Here is a tiny trained network, its code and every weight. The questions are about switching its units off for an input and a target symbol, where a switched-off unit gives its printed mean instead of its output.

import numpy as np


def w(rows, s, z=0):
    codes = np.array(rows[::2]) - 128.0
    scale = np.full(codes.shape[1], s)
    scale[-1] = z or s
    return codes * scale


def norm(h):
    return h / np.sqrt((h * h).mean(-1, keepdims=True) + 1e-5)


def softmax(a):
    e = np.exp(a - a.max(-1, keepdims=True))
    return e / e.sum(-1, keepdims=True)


def log_softmax(a):
    a = a - a.max(-1, keepdims=True)
    return a - np.log(np.exp(a).sum(-1, keepdims=True))


def net(x, mask):
    ids = ['ΓΔΘΞβε'.index(c) for c in x.split()]
    T = len(ids)
    res = E[ids] + P[:T]
    u = 0
    for l in range(2):
        r = norm(res)
        for j in range(3):
            rows = slice(2 * j, 2 * j + 2)
            q, k, v = (r @ M[l][rows].T for M in (Q, K, V))
            z = softmax(np.where(np.tri(T) > 0, q @ k.T / 2**0.5, -1e9)) @ v
            o = O[l][rows]
            res = res + np.where(mask[u + j], z, o[:, -1]) @ o[:, :-1]
        u += 3
    return log_softmax(norm(res)[-1] @ U[:, :-1].T + U[:, -1])


Q, K, V, O = {}, {}, {}, {}
E = w([
[80,132,228],'Γ',
[176,104,194],'Δ',
[92,117,10],'Θ',
[133,193,112],'Ξ',
[112,155,164],'β',
[183,126,120],'ε',
],0.012)
P = w([
[63,151,9],'0',
[196,158,241],'1',
[185,153,160],'2',
[61,124,151],'3',
[254,107,140],'4',
[244,118,138],'5',
[46,133,170],'6',
[149,73,79],'7',
[249,45,137],'8',
],0.006)
Q[0] = w([
[2,82,174],'L0H1',
[97,112,93],'L0H1',
[87,238,196],'L0H2',
[165,176,159],'L0H2',
[151,184,95],'L0H3',
[162,68,128],'L0H3',
],0.0098)
K[0] = w([
[6,164,113],'L0H1',
[100,102,117],'L0H1',
[144,124,116],'L0H2',
[38,68,125],'L0H2',
[55,147,108],'L0H3',
[139,124,171],'L0H3',
],0.013)
V[0] = w([
[230,87,175],'L0H1',
[106,118,191],'L0H1',
[213,207,200],'L0H2',
[155,254,126],'L0H2',
[61,70,194],'L0H3',
[133,166,124],'L0H3',
],0.012)
O[0] = w([
[70,57,2,255],'L0H1',
[136,83,165,132],'L0H1',
[248,116,153,204],'L0H2',
[141,111,241,205],'L0H2',
[23,158,127,75],'L0H3',
[143,10,224,150],'L0H3',
],0.0086,0.0053)
Q[1] = w([
[177,223,200],'L1H1',
[127,155,139],'L1H1',
[78,250,39],'L1H2',
[147,170,140],'L1H2',
[198,95,132],'L1H3',
[243,80,123],'L1H3',
],0.011)
K[1] = w([
[130,33,64],'L1H1',
[209,89,121],'L1H1',
[92,55,142],'L1H2',
[64,134,147],'L1H2',
[172,187,136],'L1H3',
[39,246,92],'L1H3',
],0.014)
V[1] = w([
[110,3,13],'L1H1',
[63,113,106],'L1H1',
[228,139,86],'L1H2',
[134,155,223],'L1H2',
[96,177,64],'L1H3',
[202,123,34],'L1H3',
],0.013)
O[1] = w([
[18,113,222,4],'L1H1',
[51,129,120,45],'L1H1',
[189,118,200,254],'L1H2',
[88,235,179,184],'L1H2',
[144,2,151,72],'L1H3',
[217,104,218,103],'L1H3',
],0.0079,0.0039)
U = w([
[11,96,76,179],'Γ',
[48,25,128,135],'Δ',
[56,193,84,207],'Θ',
[136,226,128,132],'Ξ',
[240,182,206,2],'β',
[127,59,164,148],'ε',
],0.012,0.0052)

Each question gives the input, a string of symbols that net reads in full, and the target symbol t.
The units are the heads (2 rows each of Q, K, V and O). Each row of codes is followed by its name. A weight is (code - 128) times the scale printed after its matrix; where a second scale follows, it is the last column's (O and U).
mask holds one flag per head, layer by layer. A switched-off head (its flag False) gives its mean, the last column of its rows in O, instead of its output. The means were averaged over made-up inputs and are rounded, as every weight is.
A unit's drop is (log p(t) with every unit on - log p(t) with that unit switched off) / (log p(t) with every unit on - log p(t) with every unit switched off).
The circuit of an input: a set's keep is (log p(t) with only the set's units on - log p(t) with every unit switched off) / (log p(t) with every unit on - log p(t) with every unit switched off). Starting from all 6 units, units are removed one at a time, each time the one whose removal leaves the highest keep (on an exact tie, the one counted first), for as long as the keep stays at least 0.8.
units of the circuit, in order: the units of the circuit, biggest drop first
unit that matters most: the unit with the biggest drop
which heads matter: for each layer, one digit per head in row order, 1 if its drop is at least 0.15 and else 0, layers parted by /
input Θ β Δ ε Γ Ξ Δ Γ, target Δ: units of the circuit, in order -> [L1H1 L0H2 L1H3]
input ε Δ Θ, target β: which heads matter -> 001 / 001
input β β Γ Θ, target Ξ: units of the circuit, in order -> [L0H1 L1H3]
input Γ Γ ε Γ Γ, target Γ: unit that matters most -> L1H1
input Ξ Ξ Θ ε β, target Ξ: which heads matter -> 110 / 011
input β Γ β, target Ξ: which heads matter -> 100 / 101
input β β β Ξ ε β Γ β Δ, target Θ: units of the circuit, in order -> [L0H1 L1H3 L1H2]
input Δ Δ β, target Δ: which heads matter -> 100 / 100
input Θ ε Θ, target Δ: which heads matter -> 010 / 101
input Δ β ε ε β ε β, target ε: which heads matter -> 000 / 100
input Θ Ξ Δ, target Γ: units of the circuit, in order -> [L0H2 L1H2]
input Θ ε ε ε Γ, target Δ: units of the circuit, in order -> [L0H2 L1H1]
input Δ Γ Θ ε Θ β, target ε: units of the circuit, in order -> [L1H3 L0H1]
input Θ Δ Δ Γ ε Θ Ξ, target Δ: unit that matters most -> L1H1
input β Γ ε Δ Ξ, target Θ: units of the circuit, in order -> [L1H3 L0H3]
input Γ Γ Ξ, target Θ: units of the circuit, in order -> [L0H3 L1H3]
input Θ Ξ ε Γ β β, target Δ: units of the circuit, in order -> [L0H2 L1H3]
input Θ β ε Δ, target Δ: units of the circuit, in order -> [L0H2 L1H1]
input Δ Ξ ε, target ε: units of the circuit, in order -> [L0H1 L0H2 L1H3 L1H1]
input β Γ ε ε ε, target Θ: unit that matters most -> L0H1
input Γ Γ Ξ Γ β Θ ε Γ Γ, target Γ: units of the circuit, in order -> [L0H3 L1H3 L1H2]
input ε ε ε Ξ Ξ Θ Θ, target β: which heads matter -> 001 / 000
input Θ Γ Δ, target Γ: which heads matter -> 010 / 000
